Below are the code and all the weights of a small trained network. Each question names an input and a target symbol and asks about switching units off, where a switched-off unit gives its printed mean instead of its output.

import numpy as np


def w(rows, s, z=0):
    codes = np.array(rows[::2]) - 128.0
    scale = np.full(codes.shape[1], s)
    scale[-1] = z or s
    return codes * scale


def f(y):
    return np.maximum(y, 0)


def softmax(a):
    e = np.exp(a - a.max(-1, keepdims=True))
    return e / e.sum(-1, keepdims=True)


def log_softmax(a):
    a = a - a.max(-1, keepdims=True)
    return a - np.log(np.exp(a).sum(-1, keepdims=True))


def net(x, mask):
    ids = ['Ξαβγδεζηψω'.index(c) for c in x.split()]
    T = len(ids)
    res = E[ids] + P[:T]
    r = res
    for j in range(3):
        rows = slice(4 * j, 4 * j + 4)
        q, k, v = (r @ M[0][rows].T for M in (Q, K, V))
        z = softmax(np.where(np.tri(T) > 0, q @ k.T / 4**0.5, -1e9)) @ v
        o = O[0][rows]
        res = res + np.where(mask[j], z, o[:, -1]) @ o[:, :-1]
    y = f(res @ A[0][:, :-1].T + A[0][:, -1])
    res = res + np.where(mask[3:7], y, B[0][:, -1]) @ B[0][:, :-1]
    return log_softmax(res[-1] @ U[:, :-1].T + U[:, -1])


Q, K, V, O, A, B = {}, {}, {}, {}, {}, {}
E = w([
[57,230,81,234],'Ξ',
[99,65,176,207],'α',
[102,119,250,203],'β',
[142,165,202,146],'γ',
[174,165,146,100],'δ',
[88,185,82,185],'ε',
[179,25,125,93],'ζ',
[74,194,87,197],'η',
[154,103,106,166],'ψ',
[173,213,249,153],'ω',
],0.017)
P = w([
[254,117,113,195],'0',
[175,139,99,173],'1',
[148,131,105,155],'2',
[137,126,110,142],'3',
[129,125,114,136],'4',
[127,122,126,127],'5',
[121,122,128,124],'6',
[119,121,134,121],'7',
[125,126,141,115],'8',
[119,122,145,109],'9',
[122,125,150,110],'10',
[120,125,155,100],'11',
[126,129,156,109],'12',
[130,137,159,124],'13',
],0.011)
Q[0] = w([
[77,148,156,246],'head 1',
[44,212,61,145],'head 1',
[162,168,207,166],'head 1',
[81,153,143,192],'head 1',
[142,43,62,45],'head 2',
[169,168,166,127],'head 2',
[169,61,125,99],'head 2',
[188,168,174,127],'head 2',
[135,224,97,93],'head 3',
[53,172,141,112],'head 3',
[75,131,109,207],'head 3',
[176,71,164,48],'head 3',
],0.012)
K[0] = w([
[76,172,199,175],'head 1',
[102,167,48,151],'head 1',
[108,162,239,187],'head 1',
[10,141,152,90],'head 1',
[170,84,101,190],'head 2',
[109,101,172,94],'head 2',
[186,148,109,153],'head 2',
[105,142,145,77],'head 2',
[163,150,146,41],'head 3',
[85,139,221,84],'head 3',
[120,71,127,84],'head 3',
[170,121,78,153],'head 3',
],0.012)
V[0] = w([
[75,154,174,142],'head 1',
[145,161,254,152],'head 1',
[177,129,166,15],'head 1',
[77,49,67,137],'head 1',
[196,107,140,84],'head 2',
[223,86,131,215],'head 2',
[42,117,96,79],'head 2',
[217,164,104,219],'head 2',
[91,123,57,73],'head 3',
[181,119,60,54],'head 3',
[71,42,74,200],'head 3',
[163,163,53,173],'head 3',
],0.0089)
O[0] = w([
[150,99,112,135,170],'head 1',
[77,171,40,121,247],'head 1',
[136,176,170,173,95],'head 1',
[92,199,131,76,54],'head 1',
[109,110,65,111,126],'head 2',
[21,80,120,51,182],'head 2',
[254,80,174,125,48],'head 2',
[85,146,128,115,201],'head 2',
[109,134,93,24,38],'head 3',
[147,125,123,93,54],'head 3',
[75,16,85,146,91],'head 3',
[74,148,67,119,128],'head 3',
],0.0079,0.015)
A[0] = w([
[107,147,138,234,103],'neuron 1',
[197,122,229,131,148],'neuron 2',
[141,51,23,128,17],'neuron 3',
[129,147,254,171,5],'neuron 4',
],0.0088,0.0023)
B[0] = w([
[125,92,210,112,252],'neuron 1',
[111,185,229,186,130],'neuron 2',
[244,171,45,227,153],'neuron 3',
[254,9,223,96,168],'neuron 4',
],0.0092,0.017)
U = w([
[36,164,115,166,204],'Ξ',
[116,95,133,185,209],'α',
[95,44,177,133,114],'β',
[237,22,169,145,57],'γ',
[102,254,104,83,174],'δ',
[121,115,118,128,2],'ε',
[83,74,112,40,182],'ζ',
[105,139,107,142,4],'η',
[174,150,79,166,172],'ψ',
[126,221,201,160,60],'ω',
],0.0095,0.0064)

Each question gives the input, a string of symbols that net reads in full, and the target symbol t.
The units are the heads (4 rows each of Q, K, V and O) and the neurons (one row each of A and B). Each row of codes is followed by its name. A weight is (code - 128) times the scale printed after its matrix; where a second scale follows, it is the last column's (O, A, B and U).
mask holds one flag per unit, heads first, then neurons. A switched-off unit (its flag False) gives its mean, the last column of its rows in O or B, instead of its output. The means were averaged over made-up inputs and are rounded, as every weight is.
A unit's drop is (log p(t) with every unit on - log p(t) with that unit switched off) / (log p(t) with every unit on - log p(t) with every unit switched off).
The circuit of an input: a set's keep is (log p(t) with only the set's units on - log p(t) with every unit switched off) / (log p(t) with every unit on - log p(t) with every unit switched off). Starting from all 7 units, units are removed one at a time, each time the one whose removal leaves the highest keep (on an exact tie, the one counted first), for as long as the keep stays at least 0.8.
circuit, biggest first: the units of the circuit, biggest drop first
unit that matters most: the unit with the biggest drop
top k neurons: the k neurons with the biggest drops, biggest first
which heads matter: for each layer, one digit per head in row order, 1 if its drop is at least 0.15 and else 0, layers parted by /
drop when u is switched off: that unit's drop, to one decimal
input ψ β ω β ε ζ η ψ ω ω ω ω η, target ω: which heads matter	001
input η β ω ω β η α ω ω η, target ω: circuit, biggest first	[head 3; head 2]
input η η ω, target Ξ: which heads matter	111
input ω β α, target Ξ: which heads matter	010
input β α δ ω β δ β ω δ, target δ: which heads matter	001
input β β η ω ω η ω η ε η, target γ: which heads matter	111
input ω ζ ψ ω ε η β η, target β: circuit, biggest first	[head 1; head 3; neuron 3]
input α ω η ω η ω δ ζ, target ζ: circuit, biggest first	[head 2]
input η ω ψ η β ω δ δ ω ψ ω ε, target ω: circuit, biggest first	[head 3; head 1]
input ω ω ω α ω ψ ω ω, target γ: circuit, biggest first	[neuron 4; head 3]
input ψ δ η δ Ξ, target δ: top 2 neurons	[neuron 4; neuron 1]
input β ω η ε ω ω η ε, target ω: which heads matter	011
input α β γ β α β α ζ, target Ξ: which heads matter	110
input α α ζ ω Ξ β Ξ ω η Ξ β ω ζ, target ζ: circuit, biggest first	[head 3]
input α β ω ζ β β Ξ Ξ ω ω δ, target δ: top 2 neurons	[neuron 4; neuron 1]
input ζ ω ω ω δ ε ω ε ω β β β δ β, target γ: drop when head 2 is switched off	0.5
input η ω γ, target Ξ: drop when neuron 2 is switched off	0.0
input β β η η δ η ω Ξ η ω β η, target γ: drop when neuron 4 is switched off	0.2
input η ω β ω ω γ β δ γ Ξ β γ α β, target γ: drop when neuron 4 is switched off	0.6
input ω η ε ζ, target Ξ: unit that matters most	head 1
